Rows, each followed by one of two labels for a hidden trait (new trait and labels in each part):
(in the rows, 128 means zero)
[187 131 146 104 132 135  78 141 108 117 183 123  77 139 167 105  70  26
 121 115 175 112  86 123 108  72 192 153  77 143 204]
M
[186 129 146 112  92 140  77 134 115 116 180 136  81 157 164 107 121  48
 118 120 163 116 112 125 115  87 164 157  94 149 187]
M
[ 90 159 103 142 140 124 108 151 104 116  89 103 130 131 110 148 130 146
 117 111 167 172 100 126 138 100 164 103 110  95 128]
M
[ 97 166 101 176  93 156  73 142 145 129 110 159  94 145 143 137 132 126
 117 106 174 182 162 114 117  94 161 104 124 132 172]
Y
[141 125 144 107 108 121 108 126  96 115 161  96 132 156 133 141 133 107
 123 158 116 136 101 183 167 105 136 119 109 101 121]
M
[100 128 111 120 147 133  80 145 154 138 117 165 142  85 127 117  75  89
 145 116 120 122 117 111 103 122 186  93 111 140 169]
Y
[142 136 140 124  93 135 104 125 112 117 158 116  97 165 150 128 155 109
 116 129 150 167 154 140 149 110 118 140 134 141 133]
M
[175 127 146 124 103 132 117 129 109 115 164 109  86 160 155 113 142  77
 116 118 169 111 104 123 126 100 140 172 103 140 163]
M
[ 98 131 108 114 142 134  68 147 149 137 135 166 139  85 131 117  68  83
 146 118 122 131 123 118 105 116 192  87 108 140 175]
Y
[136 122 144 103 152 121 108 134  96 115 157 100 141 104 119 131  81  86
 136 148 117 105  89 160 133 100 174 110 100  99 134]
M
[107 140 122 154 151 124 153 142 107 117  85  99 102 150 109 144 148 151
 115 109 171 131  96 114 131 108 134 139 108  97 122]
M
[ 94 175 100 152  88 146  56 145 119 119 113 145 101 147 131 143 126 119
 117 108 175 191 155 127 132  83 166  91 119 107 160]
Y
[106 124 115 133 122 144 104 129 183 144 142 170 146  91 142 115  94 110
 143 118 110 126 162 108 105 149 150 104 138 151 151]
Y
[125 130 137 165 152 131 159 139 126 123  92 110  95 138 116 122 134 109
 116 106 173 105  95 106 112 110 138 155 105 109 152]
M
[104 138 110 191 149 145 133 143 165 139  83 155 104 107 118 124 129 135
 119 107 166 121 117 102 106 124 140 128 118 134 150]
Y
[100 126 111 122 151 131  91 143 152 140 112 164 145  84 122 118  73  98
 146 117 118 117 117 113 106 128 174  94 113 139 160]
Y
[ 95 135 105 104 148 124  75 155 101 128 109 117 141  88 116 142  66 116
 139 124 124 144  95 137 119  94 196  85  98  97 148]
M
[ 90 162  99 111  97 128  58 145 101 119 118 126 137 111 120 146 105 124
 127 124 129 190 138 152 140  89 192  83 121  98 146]
Y
[103 139 110 187 145 147 113 145 167 138  91 158 100 106 124 120 115 121
 120 106 170 124 116 105 106 116 162 120 112 137 163]
Y
[146  99 153 173 145 110 255  79 156 143  76  99 153 173  95 146 255 255
 115 141  97 103 167 108 161 239   1 203 210 143   1]
M
[ 90 159  99 117 103 127  81 142 108 122 107 124 142 110 115 147 115 144
 127 125 124 183 140 146 141 102 171  87 130  99 131]
Y
[164 123 146 130 151 128 142 134 123 126 138 116  92 128 146 110  94  72
 120 111 169 100  92 110 107 105 145 164  99 139 167]
M
[107 123 116 115 108 136  94 125 156 142 153 168 149  93 145 117  91 105
 149 135 108 145 170 123 109 142 151  96 141 149 151]
Y
[157 132 142 128 136 132 117 141 102 112 135 106  79 154 149 113 116  54
 115 109 183 116  86 120 117  77 171 163  85 117 180]
M
[ 92 160 101 122  96 129  90 131 111 121 129 133 143 143 118 148 143 155
 124 129 120 182 171 150 149 108 146  93 147 106 123]
Y
[ 90 166  99 119  99 129  73 144 105 119 110 123 139 126 117 147 123 136
 123 119 133 185 139 144 144  96 177  87 125  98 136]
Y
[107 132 110 154 114 156  87 137 194 141 129 170 121  95 149 114  92  94
 131 109 133 136 158 106 104 130 165 103 124 150 167]
Y

Next part:
[131 142 142 139 126 123 127 120 119 141 121 135 124 120 121 121 124 156
 139 121 141 136 117 120 124 136 116 116 131 115 111 141 138 143 107 128
 139 133 110 141 115 117 113 134 132 120 133  63 134 128 155 129 129 132
 131 131 130 143 131 130 119 137 110 129 121 132 123 136 140]
L
[132 125 145 129 148 135  91 138 151 127 121 137 128 144 116 128 122 132
 110 101 116 118 126 112 121 113 128 135 125 100 176 103 131  80 136 123
 135 122 112 123 115 126 127 105  93 115 133  99 134 139 143 132 133 126
 127 149 135 131 143 142 164 125 147 112 129 128 142 111 142]
W
[131 127 147 133 145 134  95 143 159 128 115 136 126 140 118 119 117 130
 117 102 117 123 135 115 120 110 141 136 125  88 168 109 128  94 135 117
 140 120 113 120 118 135 126  95  86 101 149 141 131 144 140 126 134 122
 122 152 138 129 146 132 153 122 142 113 139 128 135 112 133]
W
[133 139 141 117 116 126 145 124 130 134 131 148 130 113 109 132 121 122
 111 126 125 156 124 147 121 106 148 140 126  97 134 116 138 131 148 133
 128 126 131 133 139 123 116 135 146 107  86  58 127 131 145 123 121 127
 131 137 167 131 131 117 148 137 113 189 141 130 135 136 108]
L
[128 135 137 112 118 133 155 120 115 130 137 148 130 108 120 140 119 126
 102 136 133 148 115 148 131 114 119 134 130 124 131 125 140 124 148 146
 124 129 123 141 115 115 114 154 159 136  94   1 132 142 163 134 124 129
 134 138 143 125 126 130 125 137 118 165 119 140 128 144 111]
L
[124  96 125 128 127 125 130 137 142 130 136  77 123 125 117 141 121 122
 143 113 112 126 141 125 118 112 109 127 120 120 120 117 132 132 130 143
  94 126 159 135 113 106 136 127  91 131 121  87 123 148 115 121 130 132
 132 113 139 125 128 130 119 140 105 108 155 122 130 116 133]
L
[127 133 138 112 120 136 152 121 121 134 136 139 128  99 110 139 118 126
 105 132 132 151 113 149 129 117 123 136 131 122 140 127 137 125 150 144
 118 127 126 137 128 120 118 156 145 131  82   1 130 141 162 128 125 131
 133 126 143 134 125 136 140 140 123 174 127 134 132 145 115]
L
[129 139 138 114 117 132 150 122 115 129 127 153 131 112 121 141 122 124
 108 135 130 151 118 147 128 113 128 134 128 112 135 123 140 126 146 141
 130 129 128 138 120 117 114 146 155 126 100   3 130 147 156 132 122 129
 134 139 152 123 127 122 130 137 113 172 126 136 133 140 111]
L
[125 102 121 125 132 127 128 140 151 131 131  59 120 126 123 142 121 123
 143 121  96 126 142 126 106 114 121 129 122 116 122 108 128 120 128 140
 102 131 162 134 125 106 128 130 100 136 121 103 123 134 104 118 128 133
 138 115 142 115 134 114 113 140 103 121 153 118 123 113 133]
W
[127 135 138 113 120 134 150 121 118 131 135 156 130 108 121 138 120 125
 104 135 132 151 117 148 129 114 124 133 130 118 136 122 138 126 148 142
 125 130 127 139 118 120 114 148 161 129  96   5 130 147 153 132 122 129
 134 141 151 121 125 127 128 135 110 169 126 137 132 143 114]
L
[124 104 120 125 130 127 135 136 134 133 134  70 123 124 122 141 124 121
 147 117 110 129 141 121 111 111 119 130 122 120 138 121 132 132 131 140
  95 129 163 141 120 101 133 129  86 127 115  74 122 146 115 119 131 129
 134 111 148 109 128 118 115 141 113 108 156 120 124 115 140]
W
[128 134 139 112 116 135 149 121 121 133 135 135 128 104 111 137 119 127
 107 134 132 153 112 148 129 114 125 137 130 117 143 129 137 129 152 145
 118 126 129 137 125 124 119 157 139 127  90   1 130 142 158 128 126 131
 132 125 146 135 124 135 141 139 121 161 125 137 132 147 111]
L
[127 135 141 110 117 140 148 121 120 131 142 163 129 109 113 142 114 138
 106 144 135 160 120 149 127 114 129 133 129 122 137 118 139 124 142 146
 125 126 125 139 122 122 114 156 157 124  87   6 131 138 159 128 124 134
 133 139 143 139 127 117 132 139 123 164 129 136 128 158 121]
L
[133 142 138 117 115 129 146 124 126 129 131 161 131 116 117 133 122 125
 110 135 123 154 128 148 127 109 139 136 127 102 129 111 138 128 146 136
 133 129 127 137 130 121 109 137 151 108  94  51 128 143 153 129 120 126
 134 141 161 116 132 112 135 133 104 187 136 135 134 135 108]
L
[126 101 123 129 126 125 123 139 143 131 133  88 122 127 117 139 123 117
 147 113 106 125 146 125 114 108 116 129 120 116 122 110 131 134 128 137
  98 127 160 134 119 106 134 119  88 120 125  95 120 149 111 120 129 131
 132 116 149 122 133 124 122 138 102 115 162 121 129 110 132]
L
[132 138 141 115 117 131 145 124 128 134 134 143 128 108 108 134 119 126
 111 129 128 157 122 148 125 110 140 138 128 106 136 119 137 128 149 138
 126 127 127 134 134 121 115 144 135 114  85  26 127 135 150 124 123 129
 131 133 160 131 130 125 148 138 110 180 134 132 135 139 110]
L
